Below is a small trained network, with its code and all its weights. Each question gives an input and a target symbol and asks what happens when units are switched off, that is, made to give their printed mean instead of their output.

import numpy as np


def w(rows, s, z=0):
    codes = np.array(rows[::2]) - 128.0
    scale = np.full(codes.shape[1], s)
    scale[-1] = z or s
    return codes * scale


def f(y):
    return y / 2 * (1 + np.tanh(0.7978845608 * (y + 0.044715 * y**3)))


def softmax(a):
    e = np.exp(a - a.max(-1, keepdims=True))
    return e / e.sum(-1, keepdims=True)


def log_softmax(a):
    a = a - a.max(-1, keepdims=True)
    return a - np.log(np.exp(a).sum(-1, keepdims=True))


def net(x, mask):
    ids = ['Παβζηφψ'.index(c) for c in x.split()]
    T = len(ids)
    res = E[ids] + P[:T]
    u = 0
    for l in range(3):
        q, k, v = (res @ M[l].T for M in (Q, K, V))
        z = softmax(np.where(np.tri(T) > 0, q @ k.T / 4**0.5, -1e9)) @ v
        res = res + np.where(mask[u], z, O[l][:, -1]) @ O[l][:, :-1]
        u += 1
        y = f(res @ A[l][:, :-1].T + A[l][:, -1])
        res = res + np.where(mask[u : u + 4], y, B[l][:, -1]) @ B[l][:, :-1]
        u += 4
    return log_softmax(res[-1] @ U[:, :-1].T + U[:, -1])


Q, K, V, O, A, B = {}, {}, {}, {}, {}, {}
E = w([
[83,94,159,50,62,112,55,126,169,95,127],'Π',
[84,145,84,65,79,79,97,140,85,84,143],'α',
[54,129,143,86,81,114,129,73,179,155,108],'β',
[30,148,92,130,125,117,204,93,106,170,102],'ζ',
[191,155,1,162,191,140,80,160,32,64,190],'η',
[168,199,87,108,160,123,113,96,122,179,152],'φ',
[165,86,98,137,212,220,156,131,176,167,110],'ψ',
],0.0086)
P = w([
[88,93,77,130,104,87,165,84,147,81,152],'0',
[106,190,224,157,90,217,179,11,51,52,207],'1',
[60,84,21,140,110,104,66,151,137,173,174],'2',
[190,59,136,150,132,51,96,88,42,226,69],'3',
[57,202,70,101,148,189,133,170,213,86,177],'4',
[187,233,206,2,159,207,177,44,78,48,130],'5',
[83,146,15,115,193,119,45,201,192,222,101],'6',
[214,153,86,87,165,107,46,138,85,249,3],'7',
[87,223,48,52,219,180,102,210,227,116,124],'8',
],0.0069)
Q[0] = w([
[171,80,84,157,136,64,72,145,100,221,19],'L0H0',
[111,186,47,16,168,168,100,56,121,153,91],'L0H0',
[1,172,10,119,163,165,63,197,229,182,208],'L0H0',
[132,59,101,117,124,53,111,127,116,175,101],'L0H0',
],0.0093)
K[0] = w([
[135,186,174,34,140,195,171,98,134,13,160],'L0H0',
[189,142,150,59,208,132,155,189,105,164,2],'L0H0',
[95,193,63,124,205,176,133,208,188,173,83],'L0H0',
[126,185,154,109,151,187,208,78,107,58,159],'L0H0',
],0.0085)
V[0] = w([
[159,157,80,130,133,105,108,138,33,44,181],'L0H0',
[109,82,146,71,36,73,1,181,183,68,148],'L0H0',
[165,46,205,141,165,235,137,132,193,106,69],'L0H0',
[160,42,75,189,201,172,124,175,120,92,109],'L0H0',
],0.0057)
O[0] = w([
[66,94,80,67,142,122,83,103,89,164,189,156],'L0H0',
[144,94,60,99,168,3,209,119,204,82,171,43],'L0H0',
[210,139,133,147,59,109,179,161,131,185,130,3],'L0H0',
[119,163,89,117,60,182,154,195,142,183,208,52],'L0H0',
],0.0063,0.0032)
A[0] = w([
[70,65,192,55,163,140,82,74,42,138,128,195],'L0N0',
[175,174,255,163,80,191,105,90,42,104,40,182],'L0N1',
[66,62,45,67,152,38,129,192,210,129,187,63],'L0N2',
[77,150,85,93,208,131,49,179,195,102,124,255],'L0N3',
],0.0052,0.0027)
B[0] = w([
[76,127,74,107,124,189,87,67,111,179,131,227],'L0N0',
[147,182,186,186,111,175,68,104,79,112,85,180],'L0N1',
[134,99,105,254,104,149,111,174,136,40,11,153],'L0N2',
[100,182,98,110,186,143,142,163,154,109,69,254],'L0N3',
],0.006,0.0057)
Q[1] = w([
[183,141,164,40,128,157,123,67,55,94,148],'L1H0',
[34,180,1,125,175,183,42,163,129,203,51],'L1H0',
[204,38,136,139,120,52,62,121,54,233,77],'L1H0',
[104,254,80,61,178,233,73,92,100,122,64],'L1H0',
],0.0073)
K[1] = w([
[64,42,178,80,12,80,163,47,107,221,67],'L1H0',
[188,255,145,52,215,168,140,153,157,164,125],'L1H0',
[86,175,218,45,46,207,236,28,130,8,200],'L1H0',
[163,164,149,40,175,124,143,135,144,207,47],'L1H0',
],0.0057)
V[1] = w([
[95,100,160,89,51,126,118,105,201,134,75],'L1H0',
[32,93,173,154,85,126,201,120,110,135,81],'L1H0',
[151,132,80,152,175,128,125,187,46,77,154],'L1H0',
[253,173,77,150,239,173,87,133,110,141,186],'L1H0',
],0.0053)
O[1] = w([
[124,197,100,92,168,66,183,196,204,176,111,85],'L1H0',
[109,250,88,150,142,171,152,190,118,197,74,61],'L1H0',
[204,69,160,183,68,187,125,47,40,77,87,123],'L1H0',
[142,2,169,120,81,132,69,77,99,70,219,255],'L1H0',
],0.0061,0.0025)
A[1] = w([
[159,67,159,175,67,160,89,48,61,96,191,143],'L1N0',
[117,180,149,126,52,187,133,175,69,183,158,250],'L1N1',
[132,81,80,61,66,165,133,144,133,190,236,205],'L1N2',
[155,117,65,125,151,1,203,170,211,94,107,129],'L1N3',
],0.0063,0.0014)
B[1] = w([
[121,107,214,110,117,89,207,173,78,168,101,254],'L1N0',
[188,164,148,162,8,136,94,171,139,152,115,175],'L1N1',
[96,137,78,97,91,187,142,200,156,221,162,162],'L1N2',
[254,42,155,122,61,144,170,64,125,96,78,165],'L1N3',
],0.0065,0.0051)
Q[2] = w([
[95,102,4,94,123,236,67,184,178,173,133],'L2H0',
[121,83,3,154,212,141,176,79,146,117,153],'L2H0',
[75,159,118,132,165,168,143,232,136,209,235],'L2H0',
[57,77,140,99,190,93,127,18,49,108,141],'L2H0',
],0.0046)
K[2] = w([
[124,103,153,124,190,224,148,155,171,175,121],'L2H0',
[76,141,89,139,145,125,208,94,155,167,211],'L2H0',
[171,44,47,192,201,191,170,210,235,82,88],'L2H0',
[81,138,114,72,186,10,127,4,132,111,141],'L2H0',
],0.0047)
V[2] = w([
[137,165,109,64,169,119,197,74,115,222,177],'L2H0',
[196,7,107,153,137,186,115,146,174,29,84],'L2H0',
[78,123,130,91,253,181,157,92,161,201,146],'L2H0',
[170,192,197,75,47,62,171,107,91,170,169],'L2H0',
],0.0036)
O[2] = w([
[108,23,106,8,183,91,192,112,187,66,141,189],'L2H0',
[103,158,171,154,78,144,75,169,113,197,188,3],'L2H0',
[109,80,121,1,136,170,195,125,107,158,133,232],'L2H0',
[182,89,116,166,150,32,160,113,222,68,106,107],'L2H0',
],0.0052,0.002)
A[2] = w([
[40,73,65,65,216,81,76,62,169,81,255,136],'L2N0',
[69,233,81,102,250,47,135,238,200,156,93,233],'L2N1',
[35,121,40,21,246,165,121,54,89,133,167,244],'L2N2',
[84,198,130,157,24,238,40,199,63,197,161,104],'L2N3',
],0.0041,0.0011)
B[2] = w([
[127,178,44,245,135,101,66,59,222,102,182,193],'L2N0',
[85,167,217,85,182,46,177,233,124,184,61,165],'L2N1',
[111,140,160,248,100,3,46,160,224,160,225,255],'L2N2',
[237,129,33,71,116,111,211,92,224,143,114,187],'L2N3',
],0.0042,0.0082)
U = w([
[184,86,88,73,152,78,195,80,168,90,105,95],'Π',
[105,131,106,195,150,107,72,76,167,112,190,160],'α',
[76,189,183,117,170,84,128,253,117,154,100,119],'β',
[134,181,45,151,142,224,101,76,95,107,57,5],'ζ',
[142,110,86,58,73,165,156,193,157,176,179,165],'η',
[101,63,212,109,139,150,134,102,57,100,127,211],'φ',
[178,136,182,210,74,92,127,168,147,127,141,77],'ψ',
],0.0052,0.0032)

Each question gives the input, a string of symbols that net reads in full, and the target symbol t.
The units are the heads (4 rows each of Q, K, V and O) and the neurons (one row each of A and B). Each row of codes is followed by its name. A weight is (code - 128) times the scale printed after its matrix; where a second scale follows, it is the last column's (O, A, B and U).
mask holds one flag per unit, layer by layer, with each layer's heads first. A switched-off unit (its flag False) gives its mean, the last column of its rows in O or B, instead of its output. The means were averaged over made-up inputs and are rounded, as every weight is.
A unit's drop is (log p(t) with every unit on - log p(t) with that unit switched off) / (log p(t) with every unit on - log p(t) with every unit switched off).
The circuit of an input: a set's keep is (log p(t) with only the set's units on - log p(t) with every unit switched off) / (log p(t) with every unit on - log p(t) with every unit switched off). Starting from the 12 units with the biggest drops (on a tie, the unit counted first), units are removed one at a time, each time the one whose removal leaves the highest keep (on an exact tie, the one counted first), for as long as the keep stays at least 0.8.
units of the circuit, in order: the units of the circuit, biggest drop first
unit that matters most: the unit with the biggest drop
k most important neurons: the k neurons with the biggest drops, biggest first
top k neurons in layer l: the k neurons of layer l with the biggest drops, biggest first
input φ β φ φ ψ η φ, target η: unit that matters most -> L0H0
input β φ ζ ζ φ β α η, target β: units of the circuit, in order -> L1H0; L2N1
input β α φ ψ β ζ Π, target β: units of the circuit, in order -> L1H0; L2N1; L0N3
input β φ ζ Π β, target β: units of the circuit, in order -> L1H0; L2N1
input β η ζ, target φ: 2 most important neurons -> L0N2; L1N0
input ψ α ψ φ α α β β η, target φ: units of the circuit, in order -> L1H0; L0N3; L1N0
input φ β α φ β φ ψ Π, target φ: units of the circuit, in order -> L1H0; L1N0; L0H0; L0N1
input φ ψ ζ φ, target ψ: units of the circuit, in order -> L0H0; L1N1; L2H0; L0N1
input ζ Π β β β φ α β, target φ: units of the circuit, in order -> L1H0; L0H0; L1N0; L0N1
input φ β φ ζ ψ β α, target η: 2 most important neurons -> L1N2; L2N3
input β ψ η ζ, target ψ: units of the circuit, in order -> L0H0; L1N1; L2H0
input ζ φ β ζ φ ζ η β β, target φ: 3 most important neurons -> L1N0; L0N3; L0N2
input α Π φ ψ, target Π: units of the circuit, in order -> L0H0; L1N3; L1H0
input η ψ ζ φ Π ψ φ φ, target ψ: 2 most important neurons -> L1N1; L0N1
input Π φ φ Π β ζ β φ Π, target α: top neuron in layer 2 -> L2N0
input φ β Π ζ η α, target ζ: 2 most important neurons -> L0N1; L1N1
input φ φ β φ φ φ ζ, target α: top 3 neurons in layer 1 -> L1N0; L1N1; L1N3
input φ φ ζ ψ φ Π ζ β β, target β: top 2 neurons in layer 2 -> L2N1; L2N3
input β β β, target Π: 2 most important neurons -> L1N3; L0N1
input φ φ ψ ψ φ ψ, target ψ: top 3 neurons in layer 0 -> L0N1; L0N3; L0N0
input α β α φ φ φ, target φ: 3 most important neurons -> L1N0; L0N1; L2N0
input α φ α α φ ζ φ φ, target ζ: 2 most important neurons -> L0N1; L2N2
input α φ η α β β, target α: 3 most important neurons -> L2N2; L2N0; L1N0
input α β α φ β Π ψ φ Π, target η: 2 most important neurons -> L1N2; L2N3
input ψ ψ β φ η α β β, target α: top 3 neurons in layer 0 -> L0N0; L0N2; L0N1
input ζ φ Π φ β β ζ, target β: 2 most important neurons -> L2N1; L0N3
input φ β β β ζ α φ φ φ, target α: 2 most important neurons -> L2N0; L2N2
input α α φ α α Π, target α: most important neuron -> L2N2
